Below is a small trained network, with its code and all its weights. Each question gives an input and a class and asks what happens when units are switched off, that is, made to give their printed mean instead of their output.

import numpy as np


def w(rows, s, z=0):
    codes = np.array(rows[::2]) - 128.0
    scale = np.full(codes.shape[1], s)
    scale[-1] = z or s
    return codes * scale


def f(y):
    return np.maximum(y, 0)


def log_softmax(a):
    a = a - a.max(-1, keepdims=True)
    return a - np.log(np.exp(a).sum(-1, keepdims=True))


def net(x, mask):
    res = np.array(x, float).reshape(1, 8) / 4 @ E
    y = f(res @ A[0][:, :-1].T + A[0][:, -1])
    res = res + np.where(mask, y, B[0][:, -1]) @ B[0][:, :-1]
    return log_softmax(res[-1] @ U[:, :-1].T + U[:, -1])


A, B = {}, {}
E = w([
[69,68,183,176,127,137],'x0',
[172,131,168,119,114,175],'x1',
[28,143,168,92,64,168],'x2',
[147,110,167,101,78,104],'x3',
[172,35,93,98,83,212],'x4',
[114,149,155,112,122,160],'x5',
[51,48,1,116,98,131],'x6',
[172,170,143,32,75,194],'x7',
],0.0081)
A[0] = w([
[128,158,146,96,85,95,36],'N0',
[164,217,65,100,127,110,203],'N1',
[118,150,166,78,106,104,169],'N2',
[150,143,77,201,137,161,103],'N3',
[165,101,175,156,106,143,130],'N4',
[74,123,101,128,141,140,115],'N5',
[180,127,166,94,52,151,212],'N6',
[108,126,100,142,106,138,100],'N7',
[143,188,176,182,182,52,193],'N8',
[102,18,149,97,89,188,240],'N9',
[104,117,120,49,92,177,203],'N10',
[103,34,102,152,130,147,116],'N11',
[79,71,174,237,144,128,210],'N12',
[145,119,203,65,82,169,225],'N13',
[122,80,95,163,126,127,111],'N14',
[170,117,86,122,25,160,161],'N15',
[92,69,101,133,100,165,193],'N16',
[52,100,164,147,172,94,146],'N17',
[104,108,85,150,60,125,197],'N18',
[153,214,227,245,128,64,252],'N19',
[103,105,61,176,157,135,154],'N20',
[143,153,172,163,149,106,196],'N21',
],0.011,0.0034)
B[0] = w([
[134,198,84,123,174,172,146],'N0',
[209,162,10,70,131,106,189],'N1',
[167,169,146,125,162,116,166],'N2',
[130,156,79,95,133,75,157],'N3',
[151,133,201,133,161,217,159],'N4',
[92,34,60,214,71,50,157],'N5',
[223,101,221,89,114,189,199],'N6',
[67,140,154,87,139,91,146],'N7',
[148,189,97,228,239,111,219],'N8',
[73,57,233,145,92,203,217],'N9',
[146,86,131,77,43,132,196],'N10',
[64,95,109,129,63,112,183],'N11',
[61,223,165,189,147,105,199],'N12',
[229,54,228,111,145,182,209],'N13',
[91,124,126,69,54,107,163],'N14',
[148,84,160,49,51,149,189],'N15',
[43,3,127,95,61,179,188],'N16',
[101,145,157,190,184,62,178],'N17',
[78,106,137,95,61,95,177],'N18',
[131,231,205,206,252,141,246],'N19',
[42,182,66,118,53,42,180],'N20',
[159,188,137,248,192,139,180],'N21',
],0.0061,0.014)
U = w([
[143,162,78,77,133,70,187],'0',
[139,190,165,176,247,101,74],'1',
[11,96,139,151,66,87,2],'2',
[208,110,179,86,123,216,171],'3',
],0.011,0.0018)

Each question gives the input, the list of numbers given to net, and the class t.
The units are the neurons (one row each of A and B). Each row of codes is followed by its name. A weight is (code - 128) times the scale printed after its matrix; where a second scale follows, it is the last column's (A, B and U).
mask holds one flag per neuron, in row order. A switched-off neuron (its flag False) gives its mean, the last column of its row in B, instead of its output. The means were averaged over made-up inputs and are rounded, as every weight is.
A unit's drop is (log p(t) with every unit on - log p(t) with that unit switched off) / (log p(t) with every unit on - log p(t) with every unit switched off).
The circuit of an input: a set's keep is (log p(t) with only the set's units on - log p(t) with every unit switched off) / (log p(t) with every unit on - log p(t) with every unit switched off). Starting from the 12 units with the biggest drops (on a tie, the unit counted first), units are removed one at a time, each time the one whose removal leaves the highest keep (on an exact tie, the one counted first), for as long as the keep stays at least 0.8.
units of the circuit, in order: the units of the circuit, biggest drop first
top k neurons: the k neurons with the biggest drops, biggest first
drop when u is switched off: that unit's drop, to one decimal
input [7,1,5,6,-7,-4,5,8], class 3: units of the circuit, in order	N13, N20
input [-1,2,-2,2,-4,4,5,2], class 0: top 2 neurons	N9, N13
input [-4,1,4,5,-6,6,1,2], class 3: units of the circuit, in order	N12, N13
input [-7,4,-7,-8,0,-5,8,-3], class 0: top 2 neurons	N1, N9
input [-6,6,-6,7,6,-2,-6,-7], class 1: top neuron	N19
input [1,-2,-2,-2,1,-8,-1,2], class 0: units of the circuit, in order	N19, N9, N13
input [-6,-7,-3,-8,-4,-7,6,-4], class 0: top 4 neurons	N1, N9, N3, N16
input [-5,-5,1,0,2,-6,1,0], class 0: top 2 neurons	N9, N1
input [-7,-8,2,-6,-3,6,3,-6], class 0: top 3 neurons	N9, N1, N16
input [-5,5,-4,1,-3,0,3,0], class 0: drop when N1 is switched off	0.1
input [1,7,-8,-7,-5,-3,4,4], class 0: drop when N15 is switched off	-0.1
input [0,-2,-5,-4,-4,-8,3,2], class 0: drop when N19 is switched off	0.3
